[112 111 158 133 108 100 132] result: 133, 158

[[136 140 143 144 146]
 [118 147 142 139 152]
 [148 118 121 119 111]] result: 142, 152

[132 105 142  99 102 119 129] result: 99, 142

[154 139 129 125 104] result: 129, 154

[111 104 142 118 144 145 134] result: 118, 145

[142 111 106 102 137 140 130] result: 102, 142

[[125 128 126 142 130]
 [139 118 119 136 134]
 [118 115 127  98 112]] result: 119, 142

[155 130 119 147 118] result: 119, 155

[[104 119 122 117 143]
 [117 114 118 117 132]
 [121 117 118 120 126]] result: 118, 143

[114 119 125 123 133 101 143] result: 123, 143
---
Input:
[[134 110 123 129 135 126]
 [138 120 126 111 126 114]
 [127 129 111 154 126 138]]
Output: 126

Input:
[[133 106 115 125 120 154]
 [133 107 115 126 124 155]
 [132 106 115 125 119 154]]
Output: 115

Input:
[[121 103 106 119 116 158 127]
 [123 116 116 127 117 141 132]
 [133 140 139 128 140 116 123]]
Output: 116

Input:
[[130 122 130 128 142]
 [142 130 125 137 131]
 [106 125 121 112 127]]
Output: 125

Input:
[[124 127 136 116 116 125 136]
 [126 120 109 139 140 126 107]
 [117 119 132 137 133 134 118]]
Output: 109

Input:
[[130 142 132 146 140]
 [131 141 133 142 144]
 [132 136 134 151 138]]
Output: 133

Input:
[[141 138 112 109 118]
 [117 104 144 137 146]
 [144 142 115 111 116]]
Output: 144

Input:
[[137 113 127 117 117 119]
 [109 134 132 137 138 139]
 [126 132 104 153 144 106]]
Output: 132

Input:
[[142 143 128 132 117 129 150]
 [141 143 116 100 105 134 128]
 [141 140 136 133 112 134 154]]
Output: 116

Input:
[[110 153 120 126 129 137 151]
 [139 155 111 119 114 140 131]
 [140 133 129 118 135 147 131]]
Output: 111
---
[114 115 125 124 116 127 150] | 150, 114

[[120 100 146 105 105 125]
 [117 107 139 105 105 122]] | 125, 117

[[119 107 128 137 127]
 [125 127 105 114 141]
 [122 121 135 108 134]] | 127, 122

[123 109 133 102 124] | 124, 123

[132 124 152 102] | 102, 132

[130 116 130 106] | 106, 130

[[130  99 124 135]
 [119 129 126 133]] | 135, 119
---
[131 129 157 149 147 104 139] yields 139, 131

[[127 103 110 140]
 [146 145 109 120]] yields 140, 146

[[127 151 126 132 114 125]
 [133 132 124 121 141 121]
 [127 134 124 131 133 127]] yields 125, 127

[115 134 125 137 151] yields 151, 115

[125 148 126 150 130 124] yields 124, 125

[104 115 105 108 130] yields 130, 104

[[133 147 132 127 130 130]
 [125 106 122 141 153 121]
 [118 128 130 130 138 130]] yields 130, 118

[[104 145 146 146 124]
 [143 133 100 106 133]
 [149  99 111 107 132]] yields 124, 149
---
[136 150 104 106 102] out 150, 102

[[143 121 125 126]
 [138 155 123 131]] out 155, 121

[150 154 104 106] out 154, 104

[[134 123 122 131 136 124]
 [102 131 130 131 132 128]] out 136, 102

[105 150 119 113 131 103] out 150, 103

[[124 106 121 118 117]
 [128 131 128 130 129]
 [122 124 133 128 126]] out 133, 106

[[127 103 135 145 125 107 143]
 [147 129 101 156 144 119 137]] out 156, 101

[130 110 103 137 136] out 137, 103
---
[[121 137 141 133 146]
 [117 141 146 138 131]
 [139 133 100 154 152]]
141

[106 114 117 115]
117

[[124 155 138 141 142 130]
 [129 126 128 129 126 129]]
138

[[102 132 121 125]
 [144 130 124 140]]
121

[112 154 119 151]
119

[129 143 150 106]
150
---
array([111, 131, 149, 119, 110, 107]) Answer: 131
array([130, 135, 145, 130, 149]) Answer: 135
array([139, 111, 145,  99]) Answer: 111
array([131, 129, 110, 145, 120, 155, 116]) Answer: 129
array([116, 135, 156, 157]) Answer: 135
array([141, 131, 120, 153,  99, 146, 139]) Answer: 131
array([106, 131, 120, 105, 153]) Answer: 131
array([102, 134, 130, 131, 125, 137, 119]) Answer: 134
array([135, 112, 142, 124, 151, 125]) Answer: 112
---
[[134 128 137 132 127 125 127]
 [118 144 137 126 120 137 109]
 [142 148 149 150 124 128 131]] --> 124

[[109 134 151 142 124]
 [113 139 145 112 108]
 [145 109 135 131 111]] --> 135

[[126 138 111 119 129]
 [123 102 107 126 121]
 [130 134 111 123 131]] --> 111

[[127 137 109 111]
 [129 125 115 137]
 [158 130 140 142]] --> 130

[[132 136 127 112]
 [125 122 117 129]
 [140 105 113 135]] --> 105

[[112 145 114 136 152]
 [152 132 147 147 113]
 [135  99 148 133 112]] --> 148
